Below are the code and all the weights of a small trained network. Each question names an input and a target symbol and asks about switching units off, where a switched-off unit gives its printed mean instead of its output.

import numpy as np


def w(rows, s, z=0):
    codes = np.array(rows[::2]) - 128.0
    scale = np.full(codes.shape[1], s)
    scale[-1] = z or s
    return codes * scale


def f(y):
    return y / 2 * (1 + np.tanh(0.7978845608 * (y + 0.044715 * y**3)))


def softmax(a):
    e = np.exp(a - a.max(-1, keepdims=True))
    return e / e.sum(-1, keepdims=True)


def log_softmax(a):
    a = a - a.max(-1, keepdims=True)
    return a - np.log(np.exp(a).sum(-1, keepdims=True))


def net(x, mask):
    ids = ['ΓΔΘΞΨαβεζημπφω'.index(c) for c in x.split()]
    T = len(ids)
    res = E[ids] + P[:T]
    u = 0
    for l in range(2):
        r = res
        for j in range(2):
            rows = slice(2 * j, 2 * j + 2)
            q, k, v = (r @ M[l][rows].T for M in (Q, K, V))
            z = softmax(np.where(np.tri(T) > 0, q @ k.T / 2**0.5, -1e9)) @ v
            o = O[l][rows]
            res = res + np.where(mask[u + j], z, o[:, -1]) @ o[:, :-1]
        u += 2
        y = f(res @ A[l][:, :-1].T + A[l][:, -1])
        res = res + np.where(mask[u : u + 12], y, B[l][:, -1]) @ B[l][:, :-1]
        u += 12
    return log_softmax(res[-1] @ U[:, :-1].T + U[:, -1])


Q, K, V, O, A, B = {}, {}, {}, {}, {}, {}
E = w([
[89,181,23],'Γ',
[222,152,108],'Δ',
[26,3,251],'Θ',
[109,129,85],'Ξ',
[90,31,82],'Ψ',
[208,138,122],'α',
[106,186,74],'β',
[94,113,59],'ε',
[123,158,66],'ζ',
[99,142,85],'η',
[198,136,100],'μ',
[107,128,194],'π',
[97,73,80],'φ',
[164,90,132],'ω',
],0.016)
P = w([
[240,254,128],'0',
[151,193,157],'1',
[30,204,112],'2',
[31,161,119],'3',
[163,103,128],'4',
[198,75,91],'5',
[247,39,115],'6',
[236,44,70],'7',
[213,7,75],'8',
],0.0054)
Q[0] = w([
[180,148,102],'0.h1',
[238,57,170],'0.h1',
[157,176,254],'0.h2',
[22,47,156],'0.h2',
],0.008)
K[0] = w([
[184,99,66],'0.h1',
[148,58,104],'0.h1',
[202,245,95],'0.h2',
[217,109,66],'0.h2',
],0.012)
V[0] = w([
[210,136,138],'0.h1',
[88,44,22],'0.h1',
[252,209,254],'0.h2',
[102,21,48],'0.h2',
],0.0055)
O[0] = w([
[114,151,229,110],'0.h1',
[36,128,1,202],'0.h1',
[152,100,217,2],'0.h2',
[76,123,161,228],'0.h2',
],0.006,0.0076)
A[0] = w([
[128,83,183,71],'0.n1',
[126,179,160,213],'0.n2',
[94,72,124,169],'0.n3',
[192,204,104,79],'0.n4',
[186,72,123,54],'0.n5',
[59,148,72,236],'0.n6',
[55,209,197,159],'0.n7',
[88,165,1,255],'0.n8',
[115,103,231,93],'0.n9',
[62,249,94,55],'0.n10',
[192,23,84,211],'0.n11',
[124,216,64,239],'0.n12',
],0.0092,0.0039)
B[0] = w([
[86,175,127,124],'0.n1',
[198,59,84,126],'0.n2',
[132,95,133,165],'0.n3',
[9,99,64,128],'0.n4',
[100,212,148,125],'0.n5',
[165,63,143,209],'0.n6',
[254,115,123,127],'0.n7',
[174,132,167,252],'0.n8',
[80,144,92,130],'0.n9',
[94,174,122,139],'0.n10',
[151,91,145,180],'0.n11',
[168,55,240,169],'0.n12',
],0.0061,0.019)
Q[1] = w([
[123,208,82],'1.h1',
[159,194,130],'1.h1',
[42,254,43],'1.h2',
[140,208,141],'1.h2',
],0.007)
K[1] = w([
[120,153,140],'1.h1',
[99,122,134],'1.h1',
[250,135,78],'1.h2',
[151,133,171],'1.h2',
],0.016)
V[1] = w([
[120,7,24],'1.h1',
[95,1,163],'1.h1',
[13,206,253],'1.h2',
[41,195,120],'1.h2',
],0.0077)
O[1] = w([
[67,87,131,253],'1.h1',
[239,215,47,249],'1.h1',
[49,105,70,55],'1.h2',
[2,61,80,54],'1.h2',
],0.0074,0.012)
A[1] = w([
[86,123,126,54],'1.n1',
[172,71,127,153],'1.n2',
[126,145,140,229],'1.n3',
[163,150,198,45],'1.n4',
[159,106,72,77],'1.n5',
[177,162,87,184],'1.n6',
[135,112,77,77],'1.n7',
[111,147,148,60],'1.n8',
[83,105,74,204],'1.n9',
[111,141,102,109],'1.n10',
[88,169,252,209],'1.n11',
[66,150,174,251],'1.n12',
],0.014,0.0033)
B[1] = w([
[2,127,140,127],'1.n1',
[125,115,181,253],'1.n2',
[183,115,224,132],'1.n3',
[139,102,81,172],'1.n4',
[34,115,148,201],'1.n5',
[75,135,168,220],'1.n6',
[75,158,108,154],'1.n7',
[100,164,139,120],'1.n8',
[196,178,116,145],'1.n9',
[147,133,62,121],'1.n10',
[90,148,134,131],'1.n11',
[161,91,55,128],'1.n12',
],0.0084,0.017)
U = w([
[252,120,162,169],'Γ',
[148,162,129,7],'Δ',
[177,148,97,24],'Θ',
[105,165,169,1],'Ξ',
[152,177,69,158],'Ψ',
[97,171,163,27],'α',
[112,180,156,39],'β',
[108,97,197,223],'ε',
[125,162,142,35],'ζ',
[138,153,127,31],'η',
[129,155,122,77],'μ',
[122,192,115,167],'π',
[152,146,65,180],'φ',
[77,190,148,128],'ω',
],0.012,0.0069)

Each question gives the input, a string of symbols that net reads in full, and the target symbol t.
The units are the heads (2 rows each of Q, K, V and O) and the neurons (one row each of A and B). Each row of codes is followed by its name. A weight is (code - 128) times the scale printed after its matrix; where a second scale follows, it is the last column's (O, A, B and U).
mask holds one flag per unit, layer by layer, with each layer's heads first. A switched-off unit (its flag False) gives its mean, the last column of its rows in O or B, instead of its output. The means were averaged over made-up inputs and are rounded, as every weight is.
A unit's drop is (log p(t) with every unit on - log p(t) with that unit switched off) / (log p(t) with every unit on - log p(t) with every unit switched off).
The circuit of an input: a set's keep is (log p(t) with only the set's units on - log p(t) with every unit switched off) / (log p(t) with every unit on - log p(t) with every unit switched off). Starting from the 12 units with the biggest drops (on a tie, the unit counted first), units are removed one at a time, each time the one whose removal leaves the highest keep (on an exact tie, the one counted first), for as long as the keep stays at least 0.8.
units of the circuit, in order: the units of the circuit, biggest drop first
unit that matters most: the unit with the biggest drop
top k neurons: the k neurons with the biggest drops, biggest first
k most important neurons of layer l: the k neurons of layer l with the biggest drops, biggest first
heads that matter: for each layer, one digit per head in row order, 1 if its drop is at least 0.15 and else 0, layers parted by /
drop of u: that unit's drop, to one decimal
input π Γ φ Ψ, target Γ: units of the circuit, in order => [1.n6 1.n5 0.h1]
input Δ μ μ φ, target Γ: units of the circuit, in order => [1.n5 1.n6 1.h1 1.n7]
input Ψ φ Ψ π β, target Γ: units of the circuit, in order => [0.n12 1.n5]
input π ε φ, target Γ: units of the circuit, in order => [1.n5 1.h1 0.h1]
input Ψ φ π, target Γ: unit that matters most => 0.n7
input Ψ Ξ Ψ β, target Γ: heads that matter => 00 / 00
input μ φ Δ Ψ Θ Ψ Ψ φ, target φ: 2 most important neurons of layer 1 => [1.n9 1.n6]
input Ψ Ψ φ ε, target Γ: top 2 neurons => [0.n12 0.n8]
input ω ε α ζ Γ, target Γ: top 2 neurons => [0.n12 1.n5]
input μ ω π ζ, target Γ: top 2 neurons => [0.n7 1.n5]
input Ψ Θ ε φ, target φ: heads that matter => 00 / 01
input μ Ψ Ψ Ψ ω Ψ Ψ ω, target ε: top 2 neurons => [1.n6 1.n5]
input Ψ Ψ Γ φ Θ Ψ, target φ: units of the circuit, in order => [1.h2 1.n9 0.n12 0.n1]
input φ β ζ, target Γ: top 2 neurons => [0.n12 1.n5]
input φ Ψ μ Ξ φ Γ, target Γ: top 2 neurons => [0.n12 0.n8]
input Δ Γ Ψ, target Γ: 2 most important neurons of layer 0 => [0.n6 0.n8]
input Ψ Ξ η, target Γ: 2 most important neurons of layer 0 => [0.n12 0.n7]
input Ψ μ Δ Ξ, target Γ: most important neuron of layer 0 => [0.n7]
input ω Θ ε Ψ μ φ Γ Ψ, target φ: 2 most important neurons of layer 1 => [1.n9 1.n6]
input Ξ Ψ ε, target Γ: drop of 0.n12 => 0.4
input ζ ε ε Ξ, target Γ: drop of 0.n10 => -0.1
input Ψ Ψ Ψ φ Θ, target φ: drop of 1.h2 => 0.2
input Ψ ω ε η, target Γ: drop of 1.n5 => 0.3
